Below is a small trained network, with its code and all its weights. Each question gives an input and a target symbol and asks what happens when units are switched off, that is, made to give their printed mean instead of their output.

import numpy as np


def w(rows, s, z=0):
    codes = np.array(rows[::2]) - 128.0
    scale = np.full(codes.shape[1], s)
    scale[-1] = z or s
    return codes * scale


def norm(h):
    return h / np.sqrt((h * h).mean(-1, keepdims=True) + 1e-5)


def f(y):
    return np.maximum(y, 0)


def softmax(a):
    e = np.exp(a - a.max(-1, keepdims=True))
    return e / e.sum(-1, keepdims=True)


def log_softmax(a):
    a = a - a.max(-1, keepdims=True)
    return a - np.log(np.exp(a).sum(-1, keepdims=True))


def net(x, mask):
    ids = ['αγδεηπστω'.index(c) for c in x.split()]
    T = len(ids)
    res = E[ids] + P[:T]
    u = 0
    for l in range(3):
        q, k, v = (norm(res) @ M[l].T for M in (Q, K, V))
        z = softmax(np.where(np.tri(T) > 0, q @ k.T / 3**0.5, -1e9)) @ v
        res = res + np.where(mask[u], z, O[l][:, -1]) @ O[l][:, :-1]
        u += 1
        y = f(norm(res) @ A[l][:, :-1].T + A[l][:, -1])
        res = res + np.where(mask[u : u + 8], y, B[l][:, -1]) @ B[l][:, :-1]
        u += 8
    return log_softmax(norm(res)[-1] @ U[:, :-1].T + U[:, -1])


Q, K, V, O, A, B = {}, {}, {}, {}, {}, {}
E = w([
[213,97,141],'α',
[2,208,84],'γ',
[87,185,161],'δ',
[144,85,105],'ε',
[144,84,106],'η',
[83,80,174],'π',
[147,226,105],'σ',
[164,230,128],'τ',
[179,178,165],'ω',
],0.014)
P = w([
[254,73,77],'0',
[124,161,147],'1',
[175,120,181],'2',
[133,161,127],'3',
[154,102,179],'4',
[134,150,117],'5',
[136,119,158],'6',
[124,144,130],'7',
[152,102,179],'8',
[134,155,117],'9',
[131,144,118],'10',
[206,22,65],'11',
[146,123,145],'12',
],0.0076)
Q[0] = w([
[84,130,199],'0.h0',
[101,44,113],'0.h0',
[255,26,148],'0.h0',
],0.0092)
K[0] = w([
[43,83,184],'0.h0',
[120,78,136],'0.h0',
[145,10,61],'0.h0',
],0.012)
V[0] = w([
[247,169,212],'0.h0',
[122,131,177],'0.h0',
[165,146,177],'0.h0',
],0.011)
O[0] = w([
[64,104,161,254],'0.h0',
[110,93,58,119],'0.h0',
[255,152,148,168],'0.h0',
],0.0097,0.0061)
A[0] = w([
[113,146,144,60],'0.n0',
[48,142,160,179],'0.n1',
[190,158,73,45],'0.n2',
[152,5,153,177],'0.n3',
[180,116,186,133],'0.n4',
[178,170,160,182],'0.n5',
[109,95,126,252],'0.n6',
[191,44,68,205],'0.n7',
],0.011,0.0016)
B[0] = w([
[48,71,118,154],'0.n0',
[141,115,22,189],'0.n1',
[91,137,103,168],'0.n2',
[192,213,117,254],'0.n3',
[47,213,32,212],'0.n4',
[222,67,72,252],'0.n5',
[183,255,131,167],'0.n6',
[67,208,231,223],'0.n7',
],0.0068,0.0056)
Q[1] = w([
[215,221,232],'1.h0',
[162,152,15],'1.h0',
[183,2,30],'1.h0',
],0.0072)
K[1] = w([
[19,136,223],'1.h0',
[37,168,228],'1.h0',
[190,122,254],'1.h0',
],0.0096)
V[1] = w([
[85,139,71],'1.h0',
[45,191,197],'1.h0',
[120,126,7],'1.h0',
],0.013)
O[1] = w([
[162,112,2,202],'1.h0',
[192,176,95,237],'1.h0',
[156,62,144,255],'1.h0',
],0.0088,0.0038)
A[1] = w([
[147,49,167,97],'1.n0',
[185,165,2,138],'1.n1',
[80,27,90,118],'1.n2',
[102,191,31,96],'1.n3',
[102,62,154,178],'1.n4',
[94,195,83,219],'1.n5',
[162,126,94,185],'1.n6',
[154,232,59,248],'1.n7',
],0.0099,0.0014)
B[1] = w([
[88,209,254,130],'1.n0',
[61,119,138,237],'1.n1',
[154,117,131,139],'1.n2',
[237,179,122,192],'1.n3',
[176,109,135,130],'1.n4',
[66,41,57,180],'1.n5',
[155,108,158,166],'1.n6',
[144,87,173,246],'1.n7',
],0.0064,0.014)
Q[2] = w([
[248,34,177],'2.h0',
[101,188,141],'2.h0',
[219,79,180],'2.h0',
],0.011)
K[2] = w([
[73,85,79],'2.h0',
[142,115,178],'2.h0',
[89,112,1],'2.h0',
],0.0072)
V[2] = w([
[184,67,12],'2.h0',
[158,2,100],'2.h0',
[199,164,255],'2.h0',
],0.0092)
O[2] = w([
[163,54,255,255],'2.h0',
[90,124,112,190],'2.h0',
[84,94,253,150],'2.h0',
],0.008,0.0058)
A[2] = w([
[109,4,81,130],'2.n0',
[68,134,177,155],'2.n1',
[155,202,132,90],'2.n2',
[166,48,196,159],'2.n3',
[95,159,198,255],'2.n4',
[40,112,130,209],'2.n5',
[149,99,190,197],'2.n6',
[165,169,50,145],'2.n7',
],0.011,0.0028)
B[2] = w([
[205,97,155,186],'2.n0',
[73,1,17,162],'2.n1',
[100,153,157,165],'2.n2',
[170,223,145,254],'2.n3',
[43,137,43,203],'2.n4',
[210,69,38,151],'2.n5',
[67,194,186,229],'2.n6',
[122,70,67,157],'2.n7',
],0.0067,0.0083)
U = w([
[70,141,114,76],'α',
[162,44,2,93],'γ',
[203,61,196,53],'δ',
[113,238,79,187],'ε',
[110,228,88,101],'η',
[84,154,96,16],'π',
[71,21,232,240],'σ',
[49,68,148,254],'τ',
[62,98,139,30],'ω',
],0.0098,0.0043)

Each question gives the input, a string of symbols that net reads in full, and the target symbol t.
The units are the heads (3 rows each of Q, K, V and O) and the neurons (one row each of A and B). Each row of codes is followed by its name. A weight is (code - 128) times the scale printed after its matrix; where a second scale follows, it is the last column's (O, A, B and U).
mask holds one flag per unit, layer by layer, with each layer's heads first. A switched-off unit (its flag False) gives its mean, the last column of its rows in O or B, instead of its output. The means were averaged over made-up inputs and are rounded, as every weight is.
A unit's drop is (log p(t) with every unit on - log p(t) with that unit switched off) / (log p(t) with every unit on - log p(t) with every unit switched off).
The circuit of an input: a set's keep is (log p(t) with only the set's units on - log p(t) with every unit switched off) / (log p(t) with every unit on - log p(t) with every unit switched off). Starting from the 12 units with the biggest drops (on a tie, the unit counted first), units are removed one at a time, each time the one whose removal leaves the highest keep (on an exact tie, the one counted first), for as long as the keep stays at least 0.8.
units of the circuit, in order: the units of the circuit, biggest drop first
unit that matters most: the unit with the biggest drop
k most important neurons: the k neurons with the biggest drops, biggest first
k most important neurons of layer l: the k neurons of layer l with the biggest drops, biggest first
input σ σ ε σ ε τ γ, target γ: unit that matters most => 2.n5
input τ σ δ α α δ ε τ ω γ σ γ σ, target γ: 2 most important neurons => (0.n3 0.n5)
input σ σ τ, target σ: 3 most important neurons of layer 0 => (0.n7 0.n4 0.n5)
input σ σ σ, target σ: 3 most important neurons of layer 0 => (0.n7 0.n4 0.n5)
input τ δ ε ε α, target ε: units of the circuit, in order => (0.n4 1.h0)
input ω τ τ, target τ: 3 most important neurons => (0.n5 0.n7 1.n3)
input σ δ σ σ π δ π σ δ τ, target δ: 2 most important neurons => (0.n3 0.n1)
input δ δ π, target δ: 2 most important neurons => (0.n1 0.n7)
input γ α σ ε ε, target ε: 2 most important neurons of layer 0 => (0.n3 0.n7)
input τ α τ σ, target τ: 3 most important neurons of layer 1 => (1.n5 1.n0 1.n7)
input σ τ τ ω, target τ: 3 most important neurons of layer 0 => (0.n5 0.n3 0.n1)
input σ σ η σ π τ ε ω τ δ, target δ: 4 most important neurons => (0.n1 0.n7 0.n3 0.n4)
input σ τ σ σ τ, target σ: 4 most important neurons => (0.n7 0.n5 0.n4 1.n5)
input σ ε δ σ, target δ: unit that matters most => 0.n3
input ε τ α τ δ γ τ α α α, target γ: 4 most important neurons => (0.n3 0.n4 0.n5 2.n7)
input σ ε α, target ε: 3 most important neurons of layer 0 => (0.n7 0.n5 0.n4)
input σ σ α ω ε τ σ ω δ δ π, target δ: 2 most important neurons of layer 1 => (1.n1 1.n2)
input τ τ τ, target τ: 3 most important neurons of layer 0 => (0.n5 0.n7 0.n3)
input σ π γ δ, target γ: 2 most important neurons of layer 0 => (0.n5 0.n3)
input σ γ π, target γ: units of the circuit, in order => (2.h0)
input ε σ α η ε σ γ α, target γ: 3 most important neurons of layer 0 => (0.n3 0.n4 0.n6)
input γ τ τ δ α α π τ ω α τ τ σ, target δ: 3 most important neurons of layer 0 => (0.n3 0.n1 0.n7)
